Below is a small trained network, with its code and all its weights. Each question gives an input and a class and asks what happens when units are switched off, that is, made to give their printed mean instead of their output.

import numpy as np


def w(rows, s, z=0):
    codes = np.array(rows[::2]) - 128.0
    scale = np.full(codes.shape[1], s)
    scale[-1] = z or s
    return codes * scale


def f(y):
    return y / 2 * (1 + np.tanh(0.7978845608 * (y + 0.044715 * y**3)))


def log_softmax(a):
    a = a - a.max(-1, keepdims=True)
    return a - np.log(np.exp(a).sum(-1, keepdims=True))


def net(x, mask):
    res = np.array(x, float).reshape(1, 7) / 4 @ E
    y = f(res @ A[0][:, :-1].T + A[0][:, -1])
    res = res + np.where(mask, y, B[0][:, -1]) @ B[0][:, :-1]
    return log_softmax(res[-1] @ U[:, :-1].T + U[:, -1])


A, B = {}, {}
E = w([
[128,127,128,128],'x0',
[126,129,128,128],'x1',
[166,56,46,139],'x2',
[128,126,130,130],'x3',
[146,224,42,81],'x4',
[255,160,154,192],'x5',
[192,92,177,33],'x6',
],0.0098)
A[0] = w([
[190,109,127,85,100],'N0',
[73,70,78,82,16],'N1',
[87,185,177,156,44],'N2',
[127,186,44,99,4],'N3',
[107,83,151,170,27],'N4',
[107,86,167,162,70],'N5',
[5,155,155,53,109],'N6',
[154,118,142,69,52],'N7',
[124,56,56,138,105],'N8',
[217,185,154,160,58],'N9',
[46,65,87,44,12],'N10',
[108,190,206,79,168],'N11',
[70,192,140,230,91],'N12',
[109,80,161,167,32],'N13',
[114,46,171,140,64],'N14',
[143,227,85,39,61],'N15',
[185,147,144,174,2],'N16',
[205,74,30,100,136],'N17',
[117,221,183,136,123],'N18',
[149,109,152,98,47],'N19',
[164,118,182,40,44],'N20',
[90,133,104,172,72],'N21',
[111,95,162,172,87],'N22',
[158,119,143,92,7],'N23',
[121,91,208,163,147],'N24',
[79,153,103,226,38],'N25',
[151,136,192,46,92],'N26',
],0.012,0.0058)
B[0] = w([
[144,109,115,122,165],'N0',
[180,154,137,183,175],'N1',
[90,65,123,136,162],'N2',
[125,216,123,98,178],'N3',
[100,160,153,99,150],'N4',
[106,203,126,75,162],'N5',
[194,133,175,194,249],'N6',
[171,129,100,101,147],'N7',
[47,39,159,135,183],'N8',
[160,137,220,163,179],'N9',
[254,127,214,174,208],'N10',
[52,35,108,168,204],'N11',
[213,52,72,60,216],'N12',
[90,176,134,98,156],'N13',
[57,233,112,81,183],'N14',
[45,210,159,97,206],'N15',
[208,134,237,149,147],'N16',
[18,83,142,160,212],'N17',
[42,87,88,199,185],'N18',
[162,148,93,102,136],'N19',
[165,71,104,61,180],'N20',
[230,97,133,71,159],'N21',
[102,184,139,85,161],'N22',
[217,142,125,83,131],'N23',
[64,205,106,144,202],'N24',
[231,94,108,34,193],'N25',
[163,46,84,82,183],'N26',
],0.0083,0.011)
U = w([
[233,140,245,254,100],'0',
[211,59,79,49,93],'1',
[87,240,157,101,87],'2',
[147,96,128,189,252],'3',
[88,15,123,235,102],'4',
],0.0081,0.013)

Each question gives the input, the list of numbers given to net, and the class t.
The units are the neurons (one row each of A and B). Each row of codes is followed by its name. A weight is (code - 128) times the scale printed after its matrix; where a second scale follows, it is the last column's (A, B and U).
mask holds one flag per neuron, in row order. A switched-off neuron (its flag False) gives its mean, the last column of its row in B, instead of its output. The means were averaged over made-up inputs and are rounded, as every weight is.
A unit's drop is (log p(t) with every unit on - log p(t) with that unit switched off) / (log p(t) with every unit on - log p(t) with every unit switched off).
The circuit of an input: a set's keep is (log p(t) with only the set's units on - log p(t) with every unit switched off) / (log p(t) with every unit on - log p(t) with every unit switched off). Starting from the 12 units with the biggest drops (on a tie, the unit counted first), units are removed one at a time, each time the one whose removal leaves the highest keep (on an exact tie, the one counted first), for as long as the keep stays at least 0.8.
circuit, biggest first: the units of the circuit, biggest drop first
unit that matters most: the unit with the biggest drop
k most important neurons: the k neurons with the biggest drops, biggest first
drop when u is switched off: that unit's drop, to one decimal
input [4,-3,5,6,7,7,-2], class 0: circuit, biggest first -> [N9]
input [1,6,5,-5,-7,6,-8], class 1: circuit, biggest first -> [N25 N12]
input [-8,3,-7,-2,2,4,3], class 4: circuit, biggest first -> [N11 N18]
input [-5,-3,7,1,7,-8,6], class 0: 2 most important neurons -> [N10 N1]
input [7,-5,-2,-7,-5,-7,-8], class 1: circuit, biggest first -> [N12 N25]
input [-6,1,6,5,3,5,4], class 4: 3 most important neurons -> [N17 N10 N6]
input [-7,-4,-3,-4,-4,-6,-1], class 0: circuit, biggest first -> [N6 N10]
input [7,-3,8,-1,8,4,0], class 2: circuit, biggest first -> [N3 N15]
input [5,8,-2,6,-6,-6,-7], class 1: 3 most important neurons -> [N12 N25 N21]
input [-4,2,8,-6,0,7,3], class 4: 2 most important neurons -> [N17 N10]
input [-5,-2,-1,2,7,4,6], class 2: 2 most important neurons -> [N15 N12]
input [3,-4,-7,-2,2,0,6], class 4: 2 most important neurons -> [N11 N18]
input [-8,7,3,-6,-8,7,3], class 2: 2 most important neurons -> [N14 N24]
input [4,-7,-7,3,-6,1,4], class 4: unit that matters most -> N11
input [-3,-1,6,0,2,7,4], class 0: 4 most important neurons -> [N9 N16 N11 N18]
input [-3,-8,7,-3,4,-8,-5], class 0: circuit, biggest first -> [N10 N1]
input [-4,2,6,-3,1,6,-8], class 1: 3 most important neurons -> [N25 N12 N6]
input [7,-7,3,2,8,-4,-2], class 2: 2 most important neurons -> [N15 N3]
input [-4,-4,-8,0,7,0,-4], class 4: 2 most important neurons -> [N18 N11]
input [3,-1,0,8,8,2,7], class 2: 2 most important neurons -> [N15 N12]
input [-2,7,-8,0,3,5,-7], class 4: circuit, biggest first -> [N18]
input [4,6,-7,1,-4,-3,-3], class 4: drop when N2 is switched off -> 0.2
input [7,-7,8,-3,5,-3,3], class 4: drop when N17 is switched off -> 0.5
input [-7,-3,-6,3,-1,-3,-8], class 1: drop when N12 is switched off -> 0.5
